Below are the code and all the weights of a small trained network. Each question names an input and a target symbol and asks about switching units off, where a switched-off unit gives its printed mean instead of its output.

import numpy as np


def w(rows, s, z=0):
    codes = np.array(rows[::2]) - 128.0
    scale = np.full(codes.shape[1], s)
    scale[-1] = z or s
    return codes * scale


def f(y):
    return y / 2 * (1 + np.tanh(0.7978845608 * (y + 0.044715 * y**3)))


def softmax(a):
    e = np.exp(a - a.max(-1, keepdims=True))
    return e / e.sum(-1, keepdims=True)


def log_softmax(a):
    a = a - a.max(-1, keepdims=True)
    return a - np.log(np.exp(a).sum(-1, keepdims=True))


def net(x, mask):
    ids = ['ΘΞαβγδημστφ'.index(c) for c in x.split()]
    T = len(ids)
    res = E[ids] + P[:T]
    u = 0
    for l in range(2):
        r = res
        for j in range(2):
            rows = slice(3 * j, 3 * j + 3)
            q, k, v = (r @ M[l][rows].T for M in (Q, K, V))
            z = softmax(np.where(np.tri(T) > 0, q @ k.T / 3**0.5, -1e9)) @ v
            o = O[l][rows]
            res = res + np.where(mask[u + j], z, o[:, -1]) @ o[:, :-1]
        u += 2
        y = f(res @ A[l][:, :-1].T + A[l][:, -1])
        res = res + np.where(mask[u : u + 16], y, B[l][:, -1]) @ B[l][:, :-1]
        u += 16
    return log_softmax(res[-1] @ U[:, :-1].T + U[:, -1])


Q, K, V, O, A, B = {}, {}, {}, {}, {}, {}
E = w([
[155,78,85],'Θ',
[112,105,244],'Ξ',
[165,127,216],'α',
[26,181,162],'β',
[89,61,100],'γ',
[61,87,88],'δ',
[122,112,85],'η',
[182,185,81],'μ',
[210,160,117],'σ',
[124,173,87],'τ',
[59,150,250],'φ',
],0.02)
P = w([
[148,3,33],'0',
[174,45,55],'1',
[193,87,91],'2',
[225,139,130],'3',
[238,164,141],'4',
[254,195,165],'5',
],0.006)
Q[0] = w([
[178,224,195],'0.h0',
[158,168,207],'0.h0',
[247,222,5],'0.h0',
[196,242,78],'0.h1',
[113,95,166],'0.h1',
[137,167,40],'0.h1',
],0.015)
K[0] = w([
[152,122,73],'0.h0',
[137,85,86],'0.h0',
[125,255,112],'0.h0',
[80,75,127],'0.h1',
[126,155,135],'0.h1',
[151,43,101],'0.h1',
],0.024)
V[0] = w([
[119,127,116],'0.h0',
[165,106,178],'0.h0',
[89,48,107],'0.h0',
[171,209,92],'0.h1',
[90,56,157],'0.h1',
[185,253,76],'0.h1',
],0.0023)
O[0] = w([
[128,114,111,125],'0.h0',
[205,179,140,162],'0.h0',
[153,71,42,189],'0.h0',
[29,31,88,47],'0.h1',
[195,199,154,197],'0.h1',
[16,4,79,5],'0.h1',
],0.0018,0.0017)
A[0] = w([
[130,193,138,145],'0.n0',
[203,25,177,155],'0.n1',
[40,94,167,89],'0.n2',
[88,104,162,96],'0.n3',
[168,88,145,112],'0.n4',
[171,150,9,2],'0.n5',
[148,128,112,69],'0.n6',
[137,71,151,66],'0.n7',
[179,116,106,95],'0.n8',
[124,136,118,19],'0.n9',
[152,77,149,121],'0.n10',
[46,143,97,60],'0.n11',
[116,135,148,34],'0.n12',
[88,174,15,67],'0.n13',
[112,161,157,48],'0.n14',
[156,76,107,57],'0.n15',
],0.011,0.0051)
B[0] = w([
[148,51,119,145],'0.n0',
[14,131,92,254],'0.n1',
[127,251,65,156],'0.n2',
[146,215,116,148],'0.n3',
[76,140,132,158],'0.n4',
[80,252,134,150],'0.n5',
[114,157,170,118],'0.n6',
[118,187,148,145],'0.n7',
[79,155,157,133],'0.n8',
[148,145,195,112],'0.n9',
[92,155,130,163],'0.n10',
[79,73,153,124],'0.n11',
[176,174,176,119],'0.n12',
[127,196,29,146],'0.n13',
[200,162,170,126],'0.n14',
[136,174,199,124],'0.n15',
],0.015,0.01)
Q[1] = w([
[229,46,186],'1.h0',
[113,57,248],'1.h0',
[161,87,187],'1.h0',
[89,4,58],'1.h1',
[212,225,41],'1.h1',
[99,157,246],'1.h1',
],0.014)
K[1] = w([
[46,180,78],'1.h0',
[7,89,158],'1.h0',
[58,144,121],'1.h0',
[103,35,61],'1.h1',
[208,199,46],'1.h1',
[106,174,235],'1.h1',
],0.016)
V[1] = w([
[204,236,119],'1.h0',
[16,198,255],'1.h0',
[124,120,128],'1.h0',
[220,146,78],'1.h1',
[164,136,168],'1.h1',
[84,123,42],'1.h1',
],0.0093)
O[1] = w([
[254,119,105,148],'1.h0',
[164,123,234,247],'1.h0',
[122,129,129,125],'1.h0',
[34,106,187,15],'1.h1',
[97,142,102,56],'1.h1',
[170,93,181,238],'1.h1',
],0.0095,0.014)
A[1] = w([
[127,143,123,170],'1.n0',
[138,193,167,92],'1.n1',
[136,142,47,156],'1.n2',
[33,150,72,110],'1.n3',
[88,1,138,40],'1.n4',
[117,114,174,35],'1.n5',
[128,149,115,107],'1.n6',
[153,135,79,112],'1.n7',
[170,54,139,169],'1.n8',
[142,45,152,85],'1.n9',
[125,125,42,2],'1.n10',
[113,49,140,181],'1.n11',
[133,155,127,83],'1.n12',
[55,120,129,187],'1.n13',
[103,97,100,41],'1.n14',
[124,42,85,28],'1.n15',
],0.011,0.0055)
B[1] = w([
[132,96,131,150],'1.n0',
[129,56,85,254],'1.n1',
[92,211,139,217],'1.n2',
[229,159,103,143],'1.n3',
[138,88,167,147],'1.n4',
[150,207,123,185],'1.n5',
[146,126,143,133],'1.n6',
[125,151,202,191],'1.n7',
[90,106,113,156],'1.n8',
[168,191,118,139],'1.n9',
[64,55,119,174],'1.n10',
[121,146,65,151],'1.n11',
[142,111,119,137],'1.n12',
[95,67,78,178],'1.n13',
[126,247,134,121],'1.n14',
[180,228,151,136],'1.n15',
],0.016,0.0093)
U = w([
[114,162,126,68],'Θ',
[116,173,254,97],'Ξ',
[13,107,143,203],'α',
[123,148,114,188],'β',
[95,97,9,191],'γ',
[120,187,15,115],'δ',
[110,167,79,159],'η',
[177,228,140,1],'μ',
[129,140,112,181],'σ',
[54,248,144,95],'τ',
[185,120,97,102],'φ',
],0.0076,0.0053)

Each question gives the input, a string of symbols that net reads in full, and the target symbol t.
The units are the heads (3 rows each of Q, K, V and O) and the neurons (one row each of A and B). Each row of codes is followed by its name. A weight is (code - 128) times the scale printed after its matrix; where a second scale follows, it is the last column's (O, A, B and U).
mask holds one flag per unit, layer by layer, with each layer's heads first. A switched-off unit (its flag False) gives its mean, the last column of its rows in O or B, instead of its output. The means were averaged over made-up inputs and are rounded, as every weight is.
A unit's drop is (log p(t) with every unit on - log p(t) with that unit switched off) / (log p(t) with every unit on - log p(t) with every unit switched off).
The circuit of an input: a set's keep is (log p(t) with only the set's units on - log p(t) with every unit switched off) / (log p(t) with every unit on - log p(t) with every unit switched off). Starting from the 12 units with the biggest drops (on a tie, the unit counted first), units are removed one at a time, each time the one whose removal leaves the highest keep (on an exact tie, the one counted first), for as long as the keep stays at least 0.8.
units of the circuit, in order: the units of the circuit, biggest drop first
most important unit: the unit with the biggest drop
k most important neurons: the k neurons with the biggest drops, biggest first
k most important neurons of layer l: the k neurons of layer l with the biggest drops, biggest first
input τ α Ξ α μ, target μ: 2 most important neurons	(0.n1 0.n5)
input τ α Ξ δ γ, target δ: 2 most important neurons of layer 1	(1.n3 1.n15)
input Ξ γ Ξ, target γ: units of the circuit, in order	(0.n1 1.h0 1.n13 1.n3)
input α φ φ, target φ: 2 most important neurons	(0.n2 0.n1)
input γ Ξ α α α Θ, target α: most important unit	1.h0
input δ τ Ξ μ β δ, target μ: units of the circuit, in order	(1.h0 0.n1 1.n1 1.n7)
input Ξ α α α Ξ Θ, target α: units of the circuit, in order	(1.h0 0.n2 0.n8 0.n3)
input Ξ α α φ α δ, target φ: 4 most important neurons of layer 0	(0.n1 0.n14 0.n2 0.n3)
input φ Ξ Ξ τ μ, target μ: 3 most important neurons of layer 0	(0.n5 0.n1 0.n8)
input τ φ Ξ, target φ: 2 most important neurons of layer 1	(1.n2 1.n1)
input α τ Ξ Ξ γ φ, target φ: 2 most important neurons	(0.n2 0.n3)
input Ξ Θ Ξ φ Ξ δ, target φ: 2 most important neurons	(0.n1 0.n14)
input γ σ Θ γ Ξ, target γ: 3 most important neurons	(0.n1 0.n8 0.n4)
input γ Ξ τ α, target α: most important unit	0.n5
input α Ξ Ξ τ γ, target τ: 3 most important neurons	(0.n1 1.n2 1.n15)
input Ξ α Ξ τ Ξ, target τ: 2 most important neurons	(0.n1 1.n2)
input Ξ α μ Ξ Ξ, target μ: 3 most important neurons	(0.n1 0.n5 0.n2)
input δ δ α Ξ τ τ, target τ: 3 most important neurons of layer 0	(0.n1 0.n0 0.n11)
input Ξ Ξ β τ δ, target τ: 3 most important neurons	(0.n1 1.n2 1.n15)
input τ Ξ δ Ξ α, target α: most important unit	0.n2
input τ γ δ, target τ: 4 most important neurons of layer 1	(1.n2 1.n15 1.n1 1.n7)
input Ξ δ Ξ δ, target δ: 2 most important neurons	(0.n1 1.n15)
input μ α Ξ, target μ: 3 most important neurons of layer 0	(0.n1 0.n2 0.n5)
input Ξ τ Ξ Ξ, target τ: 2 most important neurons of layer 0	(0.n2 0.n1)
input α φ Ξ Θ, target φ: 2 most important neurons of layer 1	(1.n2 1.n5)
input Ξ Ξ β δ φ Ξ, target φ: 3 most important neurons	(0.n1 0.n0 0.n14)
input β δ β Ξ μ δ, target μ: most important unit	0.n5
input α Ξ Ξ δ, target δ: 2 most important neurons of layer 1	(1.n3 1.n15)
